Below is a small trained network, with its code and all its weights. Each question gives an input and a target symbol and asks what happens when units are switched off, that is, made to give their printed mean instead of their output.

import numpy as np


def w(rows, s, z=0):
    codes = np.array(rows[::2]) - 128.0
    scale = np.full(codes.shape[1], s)
    scale[-1] = z or s
    return codes * scale


def norm(h):
    return h / np.sqrt((h * h).mean(-1, keepdims=True) + 1e-5)


def f(y):
    return y / 2 * (1 + np.tanh(0.7978845608 * (y + 0.044715 * y**3)))


def softmax(a):
    e = np.exp(a - a.max(-1, keepdims=True))
    return e / e.sum(-1, keepdims=True)


def log_softmax(a):
    a = a - a.max(-1, keepdims=True)
    return a - np.log(np.exp(a).sum(-1, keepdims=True))


def net(x, mask):
    ids = ['αβγδεζηθλμπστφψ'.index(c) for c in x.split()]
    T = len(ids)
    res = E[ids] + P[:T]
    u = 0
    for l in range(3):
        q, k, v = (norm(res) @ M[l].T for M in (Q, K, V))
        z = softmax(np.where(np.tri(T) > 0, q @ k.T / 4**0.5, -1e9)) @ v
        res = res + np.where(mask[u], z, O[l][:, -1]) @ O[l][:, :-1]
        u += 1
        y = f(norm(res) @ A[l][:, :-1].T + A[l][:, -1])
        res = res + np.where(mask[u : u + 4], y, B[l][:, -1]) @ B[l][:, :-1]
        u += 4
    return log_softmax(norm(res)[-1] @ U[:, :-1].T + U[:, -1])


Q, K, V, O, A, B = {}, {}, {}, {}, {}, {}
E = w([
[99,109,170,80,122,137],'α',
[252,87,79,77,152,58],'β',
[115,123,92,85,135,151],'γ',
[172,116,142,152,98,116],'δ',
[158,108,110,181,118,126],'ε',
[58,170,173,181,91,107],'ζ',
[94,127,162,112,143,126],'η',
[131,88,89,176,201,142],'θ',
[125,100,163,131,111,101],'λ',
[99,168,138,95,194,155],'μ',
[115,119,168,111,141,130],'π',
[130,115,129,105,77,137],'σ',
[59,230,139,180,154,213],'τ',
[134,167,149,140,170,92],'φ',
[142,130,111,128,95,148],'ψ',
],0.034)
P = w([
[129,252,45,93,125,88],'0',
[192,154,142,117,63,207],'1',
[162,125,176,129,78,199],'2',
[127,99,192,150,109,185],'3',
[57,96,182,153,134,168],'4',
[1,76,166,167,162,159],'5',
],0.0076)
Q[0] = w([
[147,144,65,218,162,138],'0.h0',
[88,164,151,83,96,135],'0.h0',
[130,179,8,142,116,185],'0.h0',
[113,181,153,95,244,142],'0.h0',
],0.018)
K[0] = w([
[156,133,98,206,168,157],'0.h0',
[62,162,169,62,79,144],'0.h0',
[123,158,14,150,165,253],'0.h0',
[73,141,176,107,242,127],'0.h0',
],0.016)
V[0] = w([
[89,83,132,112,174,195],'0.h0',
[2,32,118,169,134,88],'0.h0',
[140,234,65,85,32,77],'0.h0',
[135,186,98,156,159,202],'0.h0',
],0.0057)
O[0] = w([
[174,66,142,66,125,160,254],'0.h0',
[183,199,103,117,29,187,114],'0.h0',
[3,118,200,143,50,94,9],'0.h0',
[131,112,174,67,180,144,140],'0.h0',
],0.0058,0.0009)
A[0] = w([
[76,108,147,97,195,93,112],'0.n0',
[148,212,92,181,202,160,34],'0.n1',
[230,140,67,78,54,124,4],'0.n2',
[164,144,103,92,1,186,139],'0.n3',
],0.01,0.0034)
B[0] = w([
[237,128,147,111,115,137,155],'0.n0',
[41,98,139,140,218,62,175],'0.n1',
[246,150,120,87,162,152,151],'0.n2',
[175,123,110,188,171,109,253],'0.n3',
],0.013,0.0053)
Q[1] = w([
[101,115,43,189,123,5],'1.h0',
[121,139,125,196,27,147],'1.h0',
[140,75,131,105,114,157],'1.h0',
[127,173,180,131,168,68],'1.h0',
],0.012)
K[1] = w([
[166,57,110,248,138,100],'1.h0',
[86,80,151,180,36,192],'1.h0',
[170,177,92,87,76,140],'1.h0',
[118,157,169,188,212,41],'1.h0',
],0.011)
V[1] = w([
[109,248,44,129,202,164],'1.h0',
[65,140,11,103,13,180],'1.h0',
[148,180,111,137,116,147],'1.h0',
[93,144,134,4,76,19],'1.h0',
],0.0043)
O[1] = w([
[174,180,82,19,80,249,136],'1.h0',
[168,154,4,178,207,131,11],'1.h0',
[109,160,115,117,133,140,140],'1.h0',
[93,159,40,41,222,1,7],'1.h0',
],0.004,0.002)
A[1] = w([
[214,155,2,29,173,142,140],'1.n0',
[12,153,93,110,33,163,141],'1.n1',
[23,56,52,170,210,176,1],'1.n2',
[162,201,37,188,134,35,107],'1.n3',
],0.0089,0.0085)
B[1] = w([
[48,91,92,102,28,198,255],'1.n0',
[188,144,196,187,87,115,158],'1.n1',
[142,68,72,126,177,101,156],'1.n2',
[253,165,96,91,107,138,159],'1.n3',
],0.013,0.0059)
Q[2] = w([
[89,132,114,190,254,208],'2.h0',
[211,162,243,30,207,184],'2.h0',
[76,221,152,197,176,56],'2.h0',
[137,212,131,118,41,195],'2.h0',
],0.008)
K[2] = w([
[116,111,135,160,197,200],'2.h0',
[115,247,81,66,172,74],'2.h0',
[126,129,228,141,154,153],'2.h0',
[114,150,125,128,94,165],'2.h0',
],0.013)
V[2] = w([
[128,6,151,156,139,104],'2.h0',
[116,129,195,148,75,103],'2.h0',
[87,149,71,114,169,51],'2.h0',
[160,159,80,189,108,133],'2.h0',
],0.012)
O[2] = w([
[123,198,185,158,96,55,151],'2.h0',
[103,80,210,70,160,75,133],'2.h0',
[122,61,48,254,243,118,4],'2.h0',
[31,144,232,191,161,215,191],'2.h0',
],0.0072,0.0036)
A[2] = w([
[132,146,140,77,82,75,108],'2.n0',
[124,151,115,107,175,3,8],'2.n1',
[242,142,144,184,126,89,44],'2.n2',
[79,127,118,36,183,90,53],'2.n3',
],0.016,0.011)
B[2] = w([
[107,112,149,233,210,96,161],'2.n0',
[27,190,44,77,53,39,132],'2.n1',
[162,254,52,227,130,255,254],'2.n2',
[157,252,62,97,169,220,139],'2.n3',
],0.013,0.007)
U = w([
[188,168,90,194,110,185,119],'α',
[236,78,92,96,93,91,182],'β',
[47,92,75,110,62,189,117],'γ',
[129,116,140,101,149,151,108],'δ',
[151,106,128,111,145,160,104],'ε',
[108,110,175,171,71,76,200],'ζ',
[193,135,152,88,192,101,150],'η',
[102,29,86,186,164,99,214],'θ',
[142,112,139,101,154,146,96],'λ',
[149,175,94,38,215,193,60],'μ',
[153,96,130,104,159,159,96],'π',
[130,102,144,103,150,157,109],'σ',
[7,135,141,152,201,206,2],'τ',
[104,170,79,103,131,65,211],'φ',
[129,106,146,104,160,156,117],'ψ',
],0.012,0.0056)

Each question gives the input, a string of symbols that net reads in full, and the target symbol t.
The units are the heads (4 rows each of Q, K, V and O) and the neurons (one row each of A and B). Each row of codes is followed by its name. A weight is (code - 128) times the scale printed after its matrix; where a second scale follows, it is the last column's (O, A, B and U).
mask holds one flag per unit, layer by layer, with each layer's heads first. A switched-off unit (its flag False) gives its mean, the last column of its rows in O or B, instead of its output. The means were averaged over made-up inputs and are rounded, as every weight is.
A unit's drop is (log p(t) with every unit on - log p(t) with that unit switched off) / (log p(t) with every unit on - log p(t) with every unit switched off).
The circuit of an input: a set's keep is (log p(t) with only the set's units on - log p(t) with every unit switched off) / (log p(t) with every unit on - log p(t) with every unit switched off). Starting from the 12 units with the biggest drops (on a tie, the unit counted first), units are removed one at a time, each time the one whose removal leaves the highest keep (on an exact tie, the one counted first), for as long as the keep stays at least 0.8.
circuit, biggest first: the units of the circuit, biggest drop first
unit that matters most: the unit with the biggest drop
k most important neurons: the k neurons with the biggest drops, biggest first
top k neurons in layer l: the k neurons of layer l with the biggest drops, biggest first
drop of u: that unit's drop, to one decimal
input δ τ ζ, target ζ: 2 most important neurons	2.n2, 1.n1
input α λ λ, target ζ: circuit, biggest first	2.h0, 1.h0
input γ θ β ζ γ λ, target α: circuit, biggest first	0.h0
input θ γ π γ π, target α: 2 most important neurons	0.n1, 1.n0
input ζ ε ε, target ζ: circuit, biggest first	2.h0, 2.n2
input λ θ ψ τ γ ψ, target ζ: circuit, biggest first	0.h0, 2.h0, 2.n2
input η γ α, target μ: circuit, biggest first	2.n3, 1.h0, 1.n0, 0.n3
input φ γ π φ, target φ: circuit, biggest first	0.n1, 2.n1
input π ε γ φ θ λ, target α: 3 most important neurons	1.n0, 0.n3, 2.n2
input θ γ τ η, target α: 3 most important neurons	0.n1, 1.n0, 0.n3
input τ σ δ θ, target θ: 2 most important neurons	0.n1, 2.n2
input π γ δ θ, target θ: top 2 neurons in layer 2	2.n2, 2.n3
input α δ λ η α, target φ: 2 most important neurons	1.n0, 2.n1
input η μ β θ γ α, target μ: 3 most important neurons	2.n3, 1.n0, 0.n3
input π δ τ θ δ, target ζ: unit that matters most	0.h0
input λ η θ π, target ζ: circuit, biggest first	0.h0, 2.n2
input θ α γ α, target α: circuit, biggest first	2.h0, 0.n1, 1.n0
input φ φ τ λ φ μ, target μ: 3 most important neurons	2.n3, 0.n1, 2.n2
input φ γ η η, target θ: 2 most important neurons	0.n1, 2.n2
input φ φ τ π, target θ: unit that matters most	2.h0
input π μ π, target η: 2 most important neurons	0.n0, 1.n0
input φ δ φ γ φ, target φ: 2 most important neurons	0.n1, 2.n1
input η ε θ η φ η, target μ: top 2 neurons in layer 0	0.n3, 0.n0
input π α ψ λ π, target η: top 2 neurons in layer 0	0.n0, 0.n1
input σ γ λ λ, target ζ: 2 most important neurons	0.n0, 2.n2
input π ζ π ζ α, target η: 2 most important neurons	1.n0, 0.n0
input β γ γ η ε σ, target α: drop of 1.n0	1.0
input λ η α, target ζ: drop of 1.n1	0.1
input γ ψ γ α, target γ: drop of 0.h0	1.8
input ε β λ μ π σ, target α: drop of 0.n3	2.8
